After every row comes one of two labels: whether the row has a hidden trait. Each part has its own trait and labels.
(in the rows, 128 means zero)
[156,184,137,101,141,135,80,182,116,125,118,151,163,110,124,180,117,136,148,117,156,123,110,166,126,106,144,145,157,134,154,136,143,122,114,154,124,134,109,140,146,64,70]
A
[89,137,64,182,137,156,159,157,136,158,158,113,118,150,122,146,165,115,145,158,116,112,141,109,105,163,149,161,107,162,125,62,101,157,131,130,136,120,125,114,154,91,193]
L
[167,135,118,140,101,126,156,169,105,153,138,82,88,77,118,133,143,158,124,178,129,131,148,124,101,121,151,122,128,156,140,148,141,169,138,147,142,89,117,70,137,94,115]
L
[179,113,163,122,131,105,113,145,115,131,108,114,150,74,130,117,153,160,126,120,125,157,111,151,119,99,149,102,166,131,96,161,145,128,134,156,118,126,118,92,129,114,46]
A
[175,169,155,100,140,107,80,167,106,106,118,136,174,98,129,161,145,140,131,99,135,170,113,165,112,107,150,132,161,92,133,183,168,139,130,155,113,117,115,121,148,70,54]
A
[188,116,161,114,119,106,115,156,118,135,110,115,136,78,125,111,115,159,128,122,145,138,114,163,130,105,143,104,166,137,111,154,156,129,122,161,118,131,113,114,116,125,30]
A
[125,127,177,147,122,107,154,70,140,135,105,105,103,99,136,69,130,151,114,144,135,126,130,110,137,108,143,83,140,163,79,118,113,101,130,119,132,149,142,84,102,180,114]
L
[145,173,115,126,82,152,151,163,114,151,139,99,70,100,113,120,95,134,120,181,131,87,146,144,128,125,146,123,106,167,174,127,121,141,125,135,154,94,116,125,118,130,143]
A
[74,7,97,182,144,70,190,65,128,101,173,60,108,161,128,161,113,140,131,148,98,156,197,23,84,172,162,186,95,1,136,204,195,217,126,100,103,105,169,93,144,89,194]
L
[101,148,77,132,126,159,129,116,140,122,141,167,130,188,133,127,170,79,114,106,124,141,117,138,142,163,148,134,92,125,122,71,95,121,143,102,133,125,130,167,129,162,189]
L
[180,161,107,149,105,152,151,199,128,180,120,111,107,96,117,95,148,142,132,152,134,98,117,175,129,130,146,101,138,231,109,58,97,132,129,164,144,127,100,118,117,160,65]
A
[165,133,127,78,61,140,124,149,107,119,136,134,83,116,115,128,74,115,100,148,112,112,139,156,146,126,146,107,96,108,192,168,151,130,128,123,150,78,119,173,101,167,134]
L
[155,131,107,170,140,121,154,193,135,169,137,87,127,106,119,126,127,158,155,133,124,110,131,141,111,133,149,140,151,184,107,82,133,155,115,169,117,147,110,115,137,105,66]
A
[98,116,94,153,107,157,171,115,149,156,142,127,87,166,123,90,113,107,126,150,136,81,132,117,146,155,147,120,93,185,122,34,76,114,127,109,145,138,128,149,106,198,191]
L
[148,158,160,143,102,100,173,66,136,135,117,94,92,103,133,50,133,143,94,134,77,139,129,110,138,120,148,74,127,143,72,130,125,119,144,114,129,126,142,99,89,223,114]
A
[167,128,111,104,65,140,151,161,106,140,141,105,76,105,114,114,97,128,103,160,113,116,139,148,132,134,198,111,103,139,171,145,144,150,134,133,149,80,114,145,107,162,127]
L
[159,140,117,152,151,127,121,186,138,155,125,118,156,120,121,136,123,145,159,116,135,108,115,152,128,128,150,143,165,168,112,86,130,135,108,169,110,156,108,144,137,103,48]
A
[167,152,166,130,93,110,151,135,116,147,117,86,83,65,120,97,106,169,122,174,134,110,139,128,126,104,146,93,143,167,125,144,137,133,127,147,140,116,122,85,109,144,83]
A
[139,68,133,174,135,70,192,73,143,133,139,70,124,123,133,79,144,152,112,127,99,166,146,89,114,150,154,110,137,95,49,128,158,161,143,121,102,134,149,95,109,185,100]
L
[108,149,201,121,145,116,105,80,132,121,93,138,122,93,138,108,109,156,139,135,157,109,124,106,141,82,139,103,155,149,116,164,116,75,120,123,134,161,140,87,118,113,109]
A
[148,136,137,116,84,143,129,133,104,136,125,115,85,79,124,115,154,136,102,175,137,139,138,135,113,106,144,97,110,154,143,152,118,133,149,119,157,84,124,74,126,121,154]
L
[136,168,103,100,109,150,118,98,126,109,129,171,160,162,139,108,203,78,81,81,110,192,107,159,139,154,148,102,98,103,93,97,107,122,166,98,130,103,130,151,122,202,164]
L
[134,134,80,166,110,143,181,156,143,167,146,109,97,148,118,96,123,119,128,147,112,92,135,139,133,156,148,118,110,184,113,55,103,143,126,135,133,127,117,148,114,183,135]
A
[120,108,135,175,135,84,194,64,152,140,136,73,101,137,132,68,115,150,121,133,86,126,147,82,132,149,152,112,130,118,64,112,139,142,127,113,110,153,147,121,101,199,116]
L
[150,143,185,70,117,87,98,74,124,75,108,154,148,125,138,111,95,125,97,79,97,164,120,139,154,109,148,99,140,45,117,201,168,103,130,109,113,126,141,165,95,185,94]
A
[161,118,126,104,77,131,128,134,101,126,132,113,95,93,124,117,153,133,92,160,121,158,138,133,116,120,149,103,104,120,144,168,135,150,152,123,149,70,126,91,125,136,147]
L
[173,143,191,52,96,107,86,95,117,90,97,163,136,99,132,104,77,130,96,94,129,142,111,169,162,94,146,82,142,81,139,194,159,88,126,123,126,124,126,180,89,182,74]
A
[102,128,113,111,115,133,130,87,140,103,135,161,139,185,135,118,125,87,107,89,124,141,123,126,152,152,147,130,97,87,130,109,123,108,136,92,125,128,140,191,112,197,166]
L
